Below is a small trained network, with its code and all its weights. Each question gives an input and a class and asks what happens when units are switched off, that is, made to give their printed mean instead of their output.

import numpy as np


def w(rows, s, z=0):
    codes = np.array(rows[::2]) - 128.0
    scale = np.full(codes.shape[1], s)
    scale[-1] = z or s
    return codes * scale


def f(y):
    return np.maximum(y, 0)


def log_softmax(a):
    a = a - a.max(-1, keepdims=True)
    return a - np.log(np.exp(a).sum(-1, keepdims=True))


def net(x, mask):
    res = np.array(x, float).reshape(1, 5) / 4 @ E
    y = f(res @ A[0][:, :-1].T + A[0][:, -1])
    res = res + np.where(mask, y, B[0][:, -1]) @ B[0][:, :-1]
    return log_softmax(res[-1] @ U[:, :-1].T + U[:, -1])


A, B = {}, {}
E = w([
[116,132,70,182,176,79],'x0',
[110,145,136,187,163,225],'x1',
[164,192,124,114,203,121],'x2',
[112,211,140,180,90,113],'x3',
[254,136,205,163,129,146],'x4',
],0.0099)
A[0] = w([
[221,193,173,149,194,125,203],'n0',
[168,90,220,92,75,187,225],'n1',
[65,158,92,214,152,191,144],'n2',
[163,58,163,73,134,189,181],'n3',
[142,142,91,66,234,101,174],'n4',
[113,24,151,51,65,178,203],'n5',
[254,142,163,219,159,125,205],'n6',
[60,195,90,146,205,174,191],'n7',
[182,223,204,156,79,127,141],'n8',
[18,134,50,202,115,146,156],'n9',
[36,101,30,134,96,56,253],'n10',
[231,104,125,156,187,68,93],'n11',
[68,174,89,216,156,194,148],'n12',
[206,200,223,177,46,137,155],'n13',
[179,172,121,125,244,118,158],'n14',
[170,111,90,127,198,59,102],'n15',
[186,183,190,223,81,130,115],'n16',
[166,88,96,113,205,62,101],'n17',
[94,105,93,43,77,32,163],'n18',
[51,144,69,227,125,159,164],'n19',
[157,14,179,88,105,205,128],'n20',
[117,233,164,54,131,166,212],'n21',
[88,117,71,78,103,16,146],'n22',
[65,82,71,101,93,38,87],'n23',
],0.0079,0.0038)
B[0] = w([
[195,157,14,132,184,125,207],'n0',
[125,126,176,197,147,203,210],'n1',
[26,53,116,78,181,131,195],'n2',
[163,113,129,136,97,197,189],'n3',
[160,147,89,31,72,143,187],'n4',
[128,109,242,160,70,184,221],'n5',
[217,67,46,172,188,104,219],'n6',
[49,122,82,56,126,149,206],'n7',
[105,201,112,201,196,100,191],'n8',
[50,57,192,95,138,94,215],'n9',
[99,111,177,109,60,45,244],'n10',
[224,72,91,123,143,111,178],'n11',
[26,74,107,85,182,128,199],'n12',
[115,180,136,253,195,115,209],'n13',
[167,134,31,63,139,146,189],'n14',
[182,87,116,79,109,109,169],'n15',
[114,126,92,227,205,73,189],'n16',
[203,73,115,58,95,118,170],'n17',
[154,196,193,164,37,76,210],'n18',
[46,57,152,108,163,95,201],'n19',
[195,39,179,182,84,231,200],'n20',
[75,226,127,123,139,167,177],'n21',
[146,170,153,124,52,58,203],'n22',
[142,152,203,155,37,40,196],'n23',
],0.0079,0.011)
U = w([
[208,90,85,73,141,120,3],'0',
[151,72,210,168,85,255,190],'1',
[96,247,191,166,142,133,137],'2',
[98,202,76,58,140,190,152],'3',
[122,156,186,130,29,25,166],'4',
[21,50,153,78,151,116,157],'5',
[145,140,96,229,219,108,77],'6',
],0.0088,0.0022)

Each question gives the input, the list of numbers given to net, and the class t.
The units are the neurons (one row each of A and B). Each row of codes is followed by its name. A weight is (code - 128) times the scale printed after its matrix; where a second scale follows, it is the last column's (A, B and U).
mask holds one flag per neuron, in row order. A switched-off neuron (its flag False) gives its mean, the last column of its row in B, instead of its output. The means were averaged over made-up inputs and are rounded, as every weight is.
A unit's drop is (log p(t) with every unit on - log p(t) with that unit switched off) / (log p(t) with every unit on - log p(t) with every unit switched off).
The circuit of an input: a set's keep is (log p(t) with only the set's units on - log p(t) with every unit switched off) / (log p(t) with every unit on - log p(t) with every unit switched off). Starting from the 12 units with the biggest drops (on a tie, the unit counted first), units are removed one at a time, each time the one whose removal leaves the highest keep (on an exact tie, the one counted first), for as long as the keep stays at least 0.8.
units of the circuit, in order: the units of the circuit, biggest drop first
unit that matters most: the unit with the biggest drop
k most important neurons: the k neurons with the biggest drops, biggest first
drop when u is switched off: that unit's drop, to one decimal
input [-7,3,-1,0,-5], class 1: unit that matters most	n5
input [3,2,0,0,1], class 5: units of the circuit, in order	(n13; n18)
input [-8,-4,0,-6,-6], class 4: 4 most important neurons	(n18; n23; n22; n10)
input [-4,5,6,6,-2], class 3: 2 most important neurons	(n7; n21)
input [1,5,-5,6,1], class 5: units of the circuit, in order	(n2; n12)
input [-3,-7,5,1,1], class 0: 4 most important neurons	(n10; n23; n5; n0)
input [-4,-7,-4,-2,8], class 1: 2 most important neurons	(n20; n5)
input [-5,-6,-6,-5,-2], class 1: 2 most important neurons	(n20; n5)
input [-4,-8,-2,6,2], class 2: 3 most important neurons	(n13; n8; n10)
input [4,3,-3,-2,2], class 5: drop when n13 is switched off	0.5
input [1,-8,-3,-8,8], class 1: drop when n5 is switched off	0.1
input [-4,-7,0,-8,0], class 1: drop when n20 is switched off	0.3
